Below is a small trained network, with its code and all its weights. Each question gives an input and a class and asks what happens when units are switched off, that is, made to give their printed mean instead of their output.

import numpy as np


def w(rows, s, z=0):
    codes = np.array(rows[::2]) - 128.0
    scale = np.full(codes.shape[1], s)
    scale[-1] = z or s
    return codes * scale


def norm(h):
    return h / np.sqrt((h * h).mean(-1, keepdims=True) + 1e-5)


def f(y):
    return np.maximum(y, 0)


def log_softmax(a):
    a = a - a.max(-1, keepdims=True)
    return a - np.log(np.exp(a).sum(-1, keepdims=True))


def net(x, mask):
    res = np.array(x, float).reshape(1, 7) / 4 @ E
    u = 0
    for l in range(3):
        y = f(norm(res) @ A[l][:, :-1].T + A[l][:, -1])
        res = res + np.where(mask[u : u + 8], y, B[l][:, -1]) @ B[l][:, :-1]
        u += 8
    return log_softmax(norm(res)[-1] @ U[:, :-1].T + U[:, -1])


A, B = {}, {}
E = w([
[90,138,124,2,106,77],'x0',
[112,175,121,118,165,97],'x1',
[159,83,53,121,204,75],'x2',
[91,168,140,184,99,103],'x3',
[115,57,144,185,148,94],'x4',
[85,129,65,102,70,183],'x5',
[97,135,126,139,152,193],'x6',
],0.0076)
A[0] = w([
[243,9,86,142,126,119,115],'L0N0',
[83,170,141,75,87,145,93],'L0N1',
[189,107,1,158,182,96,100],'L0N2',
[113,20,131,24,173,232,4],'L0N3',
[96,121,55,127,150,43,165],'L0N4',
[181,100,197,65,185,83,104],'L0N5',
[126,119,166,23,208,64,65],'L0N6',
[157,120,167,117,137,132,74],'L0N7',
],0.0088,0.0031)
B[0] = w([
[177,97,94,159,118,77,248],'L0N0',
[167,104,74,145,79,116,200],'L0N1',
[102,44,111,121,150,87,249],'L0N2',
[173,100,242,94,92,251,198],'L0N3',
[127,155,119,81,185,155,244],'L0N4',
[163,193,123,116,153,113,224],'L0N5',
[131,152,207,75,181,101,253],'L0N6',
[141,124,86,153,106,136,140],'L0N7',
],0.014,0.0055)
A[1] = w([
[78,164,139,128,100,114,174],'L1N0',
[113,163,116,89,55,104,157],'L1N1',
[135,158,153,121,97,154,250],'L1N2',
[162,152,97,142,134,145,99],'L1N3',
[116,113,55,79,139,154,161],'L1N4',
[112,148,179,249,158,118,49],'L1N5',
[115,146,77,139,122,82,160],'L1N6',
[79,151,67,116,151,149,85],'L1N7',
],0.017,0.0014)
B[1] = w([
[143,168,73,138,167,178,172],'L1N0',
[186,205,60,146,95,143,226],'L1N1',
[173,87,112,152,85,62,229],'L1N2',
[131,67,159,107,88,113,159],'L1N3',
[50,104,160,163,79,141,225],'L1N4',
[24,185,158,249,142,154,253],'L1N5',
[130,71,154,129,143,172,198],'L1N6',
[57,114,177,100,49,128,173],'L1N7',
],0.014,0.0055)
A[2] = w([
[29,109,145,93,84,86,137],'L2N0',
[157,106,166,185,36,75,196],'L2N1',
[64,122,120,23,89,184,127],'L2N2',
[99,138,87,141,170,89,4],'L2N3',
[121,166,51,113,99,141,67],'L2N4',
[86,187,133,65,184,64,90],'L2N5',
[158,109,147,94,135,254,78],'L2N6',
[210,121,203,118,99,204,106],'L2N7',
],0.014,0.0031)
B[2] = w([
[138,129,83,85,166,231,190],'L2N0',
[65,163,57,59,190,114,254],'L2N1',
[188,74,194,177,83,197,206],'L2N2',
[158,102,105,125,89,121,152],'L2N3',
[219,140,81,121,126,197,172],'L2N4',
[115,213,213,84,191,127,227],'L2N5',
[149,126,194,151,42,49,179],'L2N6',
[68,114,118,121,43,9,214],'L2N7',
],0.014,0.0078)
U = w([
[99,83,152,107,121,238,109],'0',
[36,184,99,230,185,162,182],'1',
[146,195,190,58,232,102,173],'2',
[65,91,89,125,130,194,2],'3',
[115,171,39,83,124,80,102],'4',
[193,205,29,135,73,188,153],'5',
[159,44,174,111,43,93,126],'6',
[166,1,59,159,226,76,105],'7',
],0.012,0.0054)

Each question gives the input, the list of numbers given to net, and the class t.
The units are the neurons (one row each of A and B). Each row of codes is followed by its name. A weight is (code - 128) times the scale printed after its matrix; where a second scale follows, it is the last column's (A, B and U).
mask holds one flag per neuron, layer by layer. A switched-off neuron (its flag False) gives its mean, the last column of its row in B, instead of its output. The means were averaged over made-up inputs and are rounded, as every weight is.
A unit's drop is (log p(t) with every unit on - log p(t) with that unit switched off) / (log p(t) with every unit on - log p(t) with every unit switched off).
The circuit of an input: a set's keep is (log p(t) with only the set's units on - log p(t) with every unit switched off) / (log p(t) with every unit on - log p(t) with every unit switched off). Starting from the 12 units with the biggest drops (on a tie, the unit counted first), units are removed one at a time, each time the one whose removal leaves the highest keep (on an exact tie, the one counted first), for as long as the keep stays at least 0.8.
units of the circuit, in order: the units of the circuit, biggest drop first
k most important neurons: the k neurons with the biggest drops, biggest first
top k neurons in layer l: the k neurons of layer l with the biggest drops, biggest first
drop when u is switched off: that unit's drop, to one decimal
input [5,-2,-6,-1,-4,7,6], class 5: 2 most important neurons => (L1N1, L0N1)
input [0,0,2,0,7,2,4], class 7: units of the circuit, in order => (L0N0)
input [-6,-8,6,0,1,7,4], class 7: top 2 neurons in layer 0 => (L0N0, L0N2)
input [8,-1,-7,2,-7,-7,2], class 5: units of the circuit, in order => (L1N1, L0N1)
input [6,-1,-4,-6,8,-4,4], class 6: units of the circuit, in order => (L0N3, L2N7)
input [-4,-5,-7,0,-1,0,6], class 1: units of the circuit, in order => (L1N5, L0N3)
input [8,-5,-4,2,-4,-7,8], class 5: units of the circuit, in order => (L0N1, L1N1)
input [-3,6,-3,1,-7,-4,-2], class 1: 3 most important neurons => (L0N4, L1N5, L0N3)
input [-1,-5,-7,-3,3,7,-8], class 4: 2 most important neurons => (L2N1, L2N2)
input [7,6,-6,0,-2,-2,-6], class 5: 4 most important neurons => (L1N1, L0N1, L0N2, L2N4)
input [-5,1,0,-8,3,-7,-7], class 7: 2 most important neurons => (L0N0, L2N5)
input [-3,-1,8,-3,-5,8,8], class 6: 2 most important neurons => (L0N3, L2N6)
input [8,-4,3,3,8,4,4], class 6: top 2 neurons in layer 0 => (L0N3, L0N2)
input [7,-8,2,3,-6,8,-5], class 5: units of the circuit, in order => (L1N1)
input [-6,-3,-6,-8,7,2,-5], class 4: 2 most important neurons => (L2N1, L0N0)
input [-5,-2,2,7,-4,7,-7], class 0: 3 most important neurons => (L0N3, L0N6, L1N7)
input [6,-6,-8,4,4,-5,-7], class 5: top 2 neurons in layer 1 => (L1N1, L1N0)
input [7,-5,-7,8,4,-5,-7], class 5: top 2 neurons in layer 1 => (L1N1, L1N0)
input [-8,3,-7,-7,2,7,5], class 4: top 2 neurons in layer 1 => (L1N2, L1N6)
input [-4,7,-3,-4,0,-6,0], class 1: 2 most important neurons => (L1N5, L0N4)
input [6,-4,6,0,5,6,3], class 6: 2 most important neurons => (L0N3, L2N6)
input [-5,-6,0,-3,4,-7,4], class 1: most important neuron => (L1N5)
input [-2,-7,0,-2,-6,-4,0], class 6: 2 most important neurons => (L2N7, L1N5)
input [-3,5,4,-8,-8,0,5], class 6: drop when L0N3 is switched off => 0.2
